Here is a tiny trained network, its code and every weight. The questions are about switching its units off for an input and a target symbol, where a switched-off unit gives its printed mean instead of its output.

import numpy as np


def w(rows, s, z=0):
    codes = np.array(rows[::2]) - 128.0
    scale = np.full(codes.shape[1], s)
    scale[-1] = z or s
    return codes * scale


def f(y):
    return y / 2 * (1 + np.tanh(0.7978845608 * (y + 0.044715 * y**3)))


def softmax(a):
    e = np.exp(a - a.max(-1, keepdims=True))
    return e / e.sum(-1, keepdims=True)


def log_softmax(a):
    a = a - a.max(-1, keepdims=True)
    return a - np.log(np.exp(a).sum(-1, keepdims=True))


def net(x, mask):
    ids = ['Λζηθμτ'.index(c) for c in x.split()]
    T = len(ids)
    res = E[ids] + P[:T]
    u = 0
    for l in range(2):
        q, k, v = (res @ M[l].T for M in (Q, K, V))
        z = softmax(np.where(np.tri(T) > 0, q @ k.T / 3**0.5, -1e9)) @ v
        res = res + np.where(mask[u], z, O[l][:, -1]) @ O[l][:, :-1]
        u += 1
        y = f(res @ A[l][:, :-1].T + A[l][:, -1])
        res = res + np.where(mask[u : u + 4], y, B[l][:, -1]) @ B[l][:, :-1]
        u += 4
    return log_softmax(res[-1] @ U[:, :-1].T + U[:, -1])


Q, K, V, O, A, B = {}, {}, {}, {}, {}, {}
E = w([
[85,112,137,205,33,204,120,115,127,196],'Λ',
[194,70,82,178,76,94,161,181,74,205],'ζ',
[119,115,125,143,139,219,135,202,94,82],'η',
[126,176,220,110,44,69,98,153,107,124],'θ',
[216,192,154,130,123,63,152,212,101,102],'μ',
[87,131,1,116,146,84,124,120,177,163],'τ',
],0.015)
P = w([
[110,104,205,82,182,105,233,97,159,100],'0',
[133,106,80,133,95,117,49,151,140,40],'1',
[119,118,53,150,102,124,51,166,118,66],'2',
[134,191,131,62,123,175,213,143,161,176],'3',
[81,124,31,210,113,99,71,154,69,109],'4',
[222,93,28,120,41,164,13,159,168,125],'5',
[109,217,84,124,99,165,253,117,98,219],'6',
],0.012)
Q[0] = w([
[123,182,141,23,103,176,221,135,169,175],'L0H1',
[81,254,48,91,3,126,159,208,41,154],'L0H1',
[20,155,147,222,185,45,195,82,10,128],'L0H1',
],0.0086)
K[0] = w([
[151,136,89,199,2,195,113,177,123,209],'L0H1',
[149,112,135,191,86,141,218,86,130,193],'L0H1',
[128,36,154,205,132,60,127,63,170,28],'L0H1',
],0.0095)
V[0] = w([
[112,255,180,123,82,53,77,104,134,112],'L0H1',
[221,208,110,187,218,71,152,82,170,89],'L0H1',
[61,73,202,108,110,120,63,144,127,162],'L0H1',
],0.0059)
O[0] = w([
[133,150,124,2,124,196,109,127,105,189,18],'L0H1',
[31,69,111,44,114,87,146,175,91,119,121],'L0H1',
[200,99,109,135,167,77,100,43,67,95,3],'L0H1',
],0.0084,0.0026)
A[0] = w([
[76,89,103,66,42,93,125,224,123,75,59],'L0N1',
[140,67,38,146,220,186,206,165,165,120,201],'L0N2',
[157,110,155,5,162,148,216,90,66,161,3],'L0N3',
[99,158,176,17,193,168,118,3,132,166,13],'L0N4',
],0.0066,0.0044)
B[0] = w([
[138,94,165,158,203,140,102,134,172,178,253],'L0N1',
[119,189,198,128,59,84,114,92,148,133,228],'L0N2',
[81,149,202,190,140,110,2,142,117,110,136],'L0N3',
[96,104,188,60,88,81,81,81,73,137,126],'L0N4',
],0.011,0.0066)
Q[1] = w([
[65,114,129,129,193,102,163,51,24,80],'L1H1',
[144,222,179,185,106,116,255,95,149,137],'L1H1',
[195,169,171,38,160,181,128,85,193,175],'L1H1',
],0.01)
K[1] = w([
[133,32,119,120,157,99,64,102,172,26],'L1H1',
[156,24,81,219,10,171,153,133,89,254],'L1H1',
[141,193,77,166,76,140,55,195,84,198],'L1H1',
],0.0084)
V[1] = w([
[38,159,93,155,121,255,125,48,166,95],'L1H1',
[159,108,178,143,147,195,159,202,52,73],'L1H1',
[140,215,82,120,164,74,111,184,136,156],'L1H1',
],0.0076)
O[1] = w([
[74,204,142,148,200,13,32,88,100,62,1],'L1H1',
[193,243,162,157,131,50,117,175,144,254,131],'L1H1',
[30,40,167,153,135,153,215,134,100,129,146],'L1H1',
],0.0072,0.0083)
A[1] = w([
[88,61,47,142,200,142,38,192,127,86,69],'L1N1',
[129,63,69,194,114,144,100,193,176,123,36],'L1N2',
[161,114,56,140,169,142,12,69,43,99,3],'L1N3',
[162,156,89,181,102,110,2,129,97,88,87],'L1N4',
],0.0083,0.007)
B[1] = w([
[177,118,197,88,73,135,110,107,83,194,153],'L1N1',
[94,167,147,126,162,71,92,112,121,116,254],'L1N2',
[68,85,116,106,82,84,137,248,154,80,150],'L1N3',
[112,117,117,105,175,173,168,67,112,136,227],'L1N4',
],0.015,0.0085)
U = w([
[52,75,115,80,170,99,159,111,103,46,154],'Λ',
[116,183,148,231,95,35,28,172,150,26,215],'ζ',
[144,140,155,165,253,141,135,14,104,143,166],'η',
[190,102,77,106,58,166,163,101,115,153,177],'θ',
[69,125,171,111,240,123,130,158,140,191,2],'μ',
[99,128,185,79,119,81,106,80,45,122,28],'τ',
],0.0055,0.0036)

Each question gives the input, a string of symbols that net reads in full, and the target symbol t.
The units are the heads (3 rows each of Q, K, V and O) and the neurons (one row each of A and B). Each row of codes is followed by its name. A weight is (code - 128) times the scale printed after its matrix; where a second scale follows, it is the last column's (O, A, B and U).
mask holds one flag per unit, layer by layer, with each layer's heads first. A switched-off unit (its flag False) gives its mean, the last column of its rows in O or B, instead of its output. The means were averaged over made-up inputs and are rounded, as every weight is.
A unit's drop is (log p(t) with every unit on - log p(t) with that unit switched off) / (log p(t) with every unit on - log p(t) with every unit switched off).
The circuit of an input: a set's keep is (log p(t) with only the set's units on - log p(t) with every unit switched off) / (log p(t) with every unit on - log p(t) with every unit switched off). Starting from all 10 units, units are removed one at a time, each time the one whose removal leaves the highest keep (on an exact tie, the one counted first), for as long as the keep stays at least 0.8.
circuit, biggest first: the units of the circuit, biggest drop first
unit that matters most: the unit with the biggest drop
k most important neurons: the k neurons with the biggest drops, biggest first
top k neurons in layer l: the k neurons of layer l with the biggest drops, biggest first
input ζ τ η ζ ζ τ, target ζ: circuit, biggest first : L1N2, L0H1
input μ η τ θ, target τ: 3 most important neurons : L0N4, L0N3, L0N1
input τ η τ, target τ: unit that matters most : L1N1
input ζ τ τ, target ζ: 2 most important neurons : L1N4, L1N2
input Λ Λ ζ η μ, target Λ: circuit, biggest first : L1N4, L1N3, L1H1, L0H1
input μ ζ ζ Λ μ Λ, target Λ: 3 most important neurons : L1N3, L1N4, L0N1
input θ τ ζ η Λ, target θ: circuit, biggest first : L0H1, L1H1, L0N4
input μ Λ τ θ Λ θ θ, target η: circuit, biggest first : L1H1, L0H1, L1N4
input η Λ μ, target η: circuit, biggest first : L1N4, L1H1
input Λ ζ η, target Λ: circuit, biggest first : L1N4, L1N3, L1H1
input Λ μ μ μ θ, target Λ: 2 most important neurons : L1N4, L1N3
input μ μ μ μ η τ, target μ: 2 most important neurons : L0N1, L1N2
input τ ζ η, target τ: circuit, biggest first : L1N1, L1H1
input ζ Λ η, target ζ: 2 most important neurons : L1N4, L1N2
input η μ Λ ζ μ θ μ, target θ: unit that matters most : L1N2
input μ θ ζ τ μ η, target τ: top 2 neurons in layer 0 : L0N2, L0N1
input ζ Λ θ η, target η: top 2 neurons in layer 1 : L1N4, L1N3
input μ τ μ τ η Λ, target τ: 3 most important neurons : L1N1, L1N2, L0N2
input Λ τ ζ, target Λ: top 2 neurons in layer 1 : L1N4, L1N3
input θ μ μ, target θ: circuit, biggest first : L0H1, L1N2
input η η τ Λ η Λ μ, target η: unit that matters most : L1H1
input Λ μ η, target Λ: 4 most important neurons : L1N4, L1N3, L0N1, L0N2
